Below are the code and all the weights of a small trained network. Each question names an input and a target symbol and asks about switching units off, where a switched-off unit gives its printed mean instead of its output.

import numpy as np


def w(rows, s, z=0):
    codes = np.array(rows[::2]) - 128.0
    scale = np.full(codes.shape[1], s)
    scale[-1] = z or s
    return codes * scale


def norm(h):
    return h / np.sqrt((h * h).mean(-1, keepdims=True) + 1e-5)


def softmax(a):
    e = np.exp(a - a.max(-1, keepdims=True))
    return e / e.sum(-1, keepdims=True)


def log_softmax(a):
    a = a - a.max(-1, keepdims=True)
    return a - np.log(np.exp(a).sum(-1, keepdims=True))


def net(x, mask):
    ids = ['αβγδεζηθλμξπστψω'.index(c) for c in x.split()]
    T = len(ids)
    res = E[ids] + P[:T]
    u = 0
    for l in range(3):
        r = norm(res)
        for j in range(3):
            rows = slice(2 * j, 2 * j + 2)
            q, k, v = (r @ M[l][rows].T for M in (Q, K, V))
            z = softmax(np.where(np.tri(T) > 0, q @ k.T / 2**0.5, -1e9)) @ v
            o = O[l][rows]
            res = res + np.where(mask[u + j], z, o[:, -1]) @ o[:, :-1]
        u += 3
    return log_softmax(norm(res)[-1] @ U[:, :-1].T + U[:, -1])


Q, K, V, O = {}, {}, {}, {}
E = w([
[92,55,182,110,218,161,43,193,133,141,109,106],'α',
[148,142,222,68,106,100,117,173,56,203,109,120],'β',
[31,101,136,139,65,100,63,162,68,145,111,212],'γ',
[127,210,121,126,105,108,104,64,160,186,79,80],'δ',
[127,183,182,191,160,197,58,117,89,177,93,170],'ε',
[147,49,118,92,131,145,89,1,94,173,129,142],'ζ',
[92,155,63,124,120,117,90,151,138,77,111,81],'η',
[85,76,150,106,81,58,72,144,163,187,166,33],'θ',
[158,118,87,193,159,108,42,135,207,216,150,159],'λ',
[166,71,103,126,113,103,148,139,150,132,54,187],'μ',
[139,147,107,79,147,154,68,183,59,170,208,157],'ξ',
[132,17,207,219,165,57,159,111,117,140,103,108],'π',
[112,176,188,208,108,92,74,220,181,135,66,110],'σ',
[168,91,131,219,84,108,154,124,109,129,181,117],'τ',
[74,185,133,118,255,124,182,165,80,179,153,88],'ψ',
[22,108,124,191,163,144,127,47,133,111,106,76],'ω',
],0.0067)
P = w([
[177,167,150,19,130,178,254,91,226,14,159,110],'0',
[108,71,106,178,145,43,29,86,96,133,114,102],'1',
[106,56,113,185,108,78,23,115,109,160,126,86],'2',
[76,67,108,157,124,92,63,136,108,209,125,116],'3',
[78,58,105,158,132,94,62,151,100,216,125,109],'4',
[67,64,110,151,124,114,71,169,103,231,133,121],'5',
],0.0032)
Q[0] = w([
[118,128,140,132,153,125,99,153,114,171,121,142],'L0H1',
[205,166,149,67,112,180,212,111,155,1,167,146],'L0H1',
[68,110,108,152,125,104,87,145,121,216,109,121],'L0H2',
[28,74,143,154,104,91,75,132,129,230,85,86],'L0H2',
[56,62,113,127,110,100,108,150,135,239,110,131],'L0H3',
[75,140,164,144,175,160,121,114,167,159,72,110],'L0H3',
],0.005)
K[0] = w([
[142,151,127,103,137,151,132,107,155,51,147,138],'L0H1',
[82,87,68,210,116,62,71,158,47,140,96,133],'L0H1',
[148,143,160,74,112,185,176,110,169,56,130,161],'L0H2',
[134,124,176,75,95,163,163,150,193,52,197,161],'L0H2',
[137,153,127,61,138,173,140,170,255,105,165,100],'L0H3',
[103,167,132,135,191,142,101,117,174,167,144,129],'L0H3',
],0.0051)
V[0] = w([
[133,161,180,102,53,73,170,152,117,177,99,97],'L0H1',
[164,215,170,150,150,165,123,148,130,84,140,187],'L0H1',
[130,150,188,90,105,138,129,79,96,5,81,135],'L0H2',
[153,98,157,101,208,146,76,130,114,146,36,99],'L0H2',
[168,154,92,65,125,171,124,59,192,128,150,186],'L0H3',
[142,162,171,212,113,131,90,19,114,149,100,118],'L0H3',
],0.0032)
O[0] = w([
[131,180,182,84,59,24,154,142,105,225,60,55,77],'L0H1',
[218,196,133,223,180,152,146,149,71,147,63,144,238],'L0H1',
[137,42,93,110,119,199,163,138,8,92,4,98,253],'L0H2',
[147,135,219,45,169,151,96,24,209,84,31,132,118],'L0H2',
[194,116,61,135,172,66,126,158,108,210,96,64,211],'L0H3',
[97,135,123,107,108,176,218,94,119,214,104,222,127],'L0H3',
],0.0032,0.0017)
Q[1] = w([
[95,101,132,177,120,130,178,203,63,188,249,151],'L1H1',
[193,114,142,203,46,192,122,160,122,85,185,48],'L1H1',
[86,65,152,169,133,109,93,136,129,199,93,88],'L1H2',
[66,145,120,139,116,107,126,153,63,140,111,133],'L1H2',
[174,180,121,61,158,173,224,71,167,78,124,169],'L1H3',
[225,183,106,108,102,157,230,164,139,1,150,150],'L1H3',
],0.0045)
K[1] = w([
[137,139,101,132,123,167,224,196,58,163,194,161],'L1H1',
[231,82,115,254,23,99,156,116,113,86,221,72],'L1H1',
[168,111,122,60,102,183,209,92,171,80,160,116],'L1H2',
[100,97,126,99,79,189,120,139,123,95,136,165],'L1H2',
[68,116,100,197,127,60,52,119,101,182,101,125],'L1H3',
[75,138,97,201,97,115,32,119,73,192,124,140],'L1H3',
],0.0047)
V[1] = w([
[185,124,87,183,102,126,140,219,78,136,120,76],'L1H1',
[2,194,87,33,191,106,163,169,128,181,142,204],'L1H1',
[109,137,86,143,142,100,106,128,204,71,127,20],'L1H2',
[146,110,105,154,128,120,64,162,98,90,118,161],'L1H2',
[50,186,115,167,114,144,113,99,180,86,110,134],'L1H3',
[110,71,52,136,193,24,214,155,174,156,66,148],'L1H3',
],0.0039)
O[1] = w([
[69,207,81,94,139,107,188,63,93,145,142,214,229],'L1H1',
[220,84,102,231,50,109,95,96,101,82,132,33,4],'L1H1',
[104,87,60,75,206,133,192,195,131,195,143,117,157],'L1H2',
[161,114,31,115,137,172,148,142,164,1,83,137,163],'L1H2',
[7,134,121,233,126,130,79,80,196,131,98,24,66],'L1H3',
[175,92,102,232,71,195,181,193,112,138,43,140,157],'L1H3',
],0.0036,0.0028)
Q[2] = w([
[100,67,125,150,134,142,108,202,94,196,106,158],'L2H1',
[184,148,126,151,159,125,155,106,148,135,181,120],'L2H1',
[162,176,162,115,143,79,150,144,159,68,124,134],'L2H2',
[37,47,120,148,153,102,71,188,105,254,103,155],'L2H2',
[71,87,97,101,177,142,152,134,79,196,100,151],'L2H3',
[96,68,109,139,126,121,45,154,72,216,95,120],'L2H3',
],0.0053)
K[2] = w([
[209,170,153,71,167,150,241,66,185,77,137,90],'L2H1',
[152,181,97,199,122,89,93,157,161,166,102,190],'L2H1',
[103,87,129,195,120,98,106,140,38,163,124,89],'L2H2',
[247,163,164,27,150,224,232,89,171,68,150,52],'L2H2',
[205,169,155,46,63,153,141,105,151,2,135,116],'L2H3',
[143,149,202,61,107,156,231,134,193,37,92,81],'L2H3',
],0.0044)
V[2] = w([
[180,163,182,167,154,86,90,123,168,88,140,164],'L2H1',
[92,204,112,141,169,108,77,76,101,102,108,72],'L2H1',
[104,103,241,202,107,168,131,108,120,69,216,147],'L2H2',
[173,92,141,123,235,111,202,102,42,161,138,38],'L2H2',
[115,124,78,160,101,205,134,66,131,254,131,129],'L2H3',
[41,151,150,140,173,104,207,192,136,183,62,146],'L2H3',
],0.0035)
O[2] = w([
[235,92,120,161,186,194,118,231,53,222,143,123,90],'L2H1',
[87,228,120,127,124,178,91,204,61,119,114,111,107],'L2H1',
[48,87,158,197,214,97,190,132,62,202,129,145,16],'L2H2',
[177,174,131,120,126,220,212,77,109,74,207,50,250],'L2H2',
[100,184,78,88,177,139,121,3,179,167,104,149,128],'L2H3',
[175,188,160,151,165,79,193,169,216,36,130,133,202],'L2H3',
],0.004,0.0024)
U = w([
[98,65,183,77,222,190,51,174,150,80,134,121,199],'α',
[191,164,219,50,87,82,136,149,46,169,105,110,178],'β',
[67,87,97,173,35,100,67,144,36,87,99,181,130],'γ',
[155,237,101,91,84,120,129,36,170,159,56,74,46],'δ',
[139,196,173,182,175,221,80,85,63,157,58,183,69],'ε',
[158,56,131,63,91,189,101,1,116,129,127,142,177],'ζ',
[86,167,24,62,122,133,117,148,163,11,107,107,141],'η',
[77,94,151,74,72,39,105,138,183,165,203,45,5],'θ',
[192,125,49,198,167,111,73,136,191,205,153,142,210],'λ',
[214,75,79,108,78,133,183,152,158,85,36,172,100],'μ',
[192,166,75,74,148,139,62,161,47,84,233,161,11],'ξ',
[152,30,213,216,140,93,205,122,128,127,120,106,36],'π',
[108,215,197,184,125,69,117,197,188,80,70,137,191],'σ',
[82,163,104,131,138,89,221,109,113,137,208,226,233],'τ',
[157,189,128,177,168,185,187,146,82,116,195,29,125],'ψ',
[7,124,118,187,148,177,141,39,156,98,113,79,73],'ω',
],0.0077,0.0015)

Each question gives the input, a string of symbols that net reads in full, and the target symbol t.
The units are the heads (2 rows each of Q, K, V and O). Each row of codes is followed by its name. A weight is (code - 128) times the scale printed after its matrix; where a second scale follows, it is the last column's (O and U).
mask holds one flag per head, layer by layer. A switched-off head (its flag False) gives its mean, the last column of its rows in O, instead of its output. The means were averaged over made-up inputs and are rounded, as every weight is.
A unit's drop is (log p(t) with every unit on - log p(t) with that unit switched off) / (log p(t) with every unit on - log p(t) with every unit switched off).
The circuit of an input: a set's keep is (log p(t) with only the set's units on - log p(t) with every unit switched off) / (log p(t) with every unit on - log p(t) with every unit switched off). Starting from all 9 units, units are removed one at a time, each time the one whose removal leaves the highest keep (on an exact tie, the one counted first), for as long as the keep stays at least 0.8.
circuit, biggest first: the units of the circuit, biggest drop first
unit that matters most: the unit with the biggest drop
heads that matter: for each layer, one digit per head in row order, 1 if its drop is at least 0.15 and else 0, layers parted by /
drop of u: that unit's drop, to one decimal
input ψ π ε, target ψ: circuit, biggest first : [L2H2 L1H1]
input σ ω α, target σ: unit that matters most : L2H3
input β λ λ θ τ, target τ: heads that matter : 001 / 100 / 000
input α λ η, target α: heads that matter : 010 / 100 / 000
input η δ α, target η: heads that matter : 010 / 010 / 110
input τ τ α δ, target τ: circuit, biggest first : [L0H2 L1H1]
input θ ω θ λ θ ω, target θ: circuit, biggest first : [L0H1 L1H2]
input γ η λ μ ξ τ, target γ: circuit, biggest first : [L1H2 L2H2]
input σ σ β, target σ: circuit, biggest first : [L2H3 L1H3]
input ε τ γ π α, target ε: heads that matter : 101 / 010 / 000
input η α τ λ λ γ, target η: circuit, biggest first : [L1H2 L2H2 L0H3]
input α γ ψ, target α: circuit, biggest first : [L0H2 L0H3]
input σ λ λ λ α τ, target σ: circuit, biggest first : [L2H3 L1H3 L2H2]
input μ λ α λ γ π, target μ: heads that matter : 001 / 001 / 010
input η ψ ξ, target η: unit that matters most : L1H2
input θ λ ζ λ γ λ, target θ: heads that matter : 100 / 000 / 000
input π π η π ω σ, target π: circuit, biggest first : [L2H2 L2H1]
input λ η ψ, target λ: circuit, biggest first : [L0H2 L1H1 L2H2]
input ζ τ ω μ, target ζ: heads that matter : 100 / 000 / 001
input ω γ τ ε, target ω: circuit, biggest first : [L1H3 L0H1]
input ε π σ ψ τ ζ, target ε: unit that matters most : L0H1
input β δ τ, target β: circuit, biggest first : [L0H1 L1H3]
input η ζ ω, target η: drop of L1H3 : -0.1
input ψ λ γ μ, target ψ: drop of L1H1 : 0.3
input λ θ λ σ, target λ: drop of L0H2 : 0.4
input μ λ σ, target μ: drop of L2H1 : 0.1
input λ α β, target λ: unit that matters most : L0H2
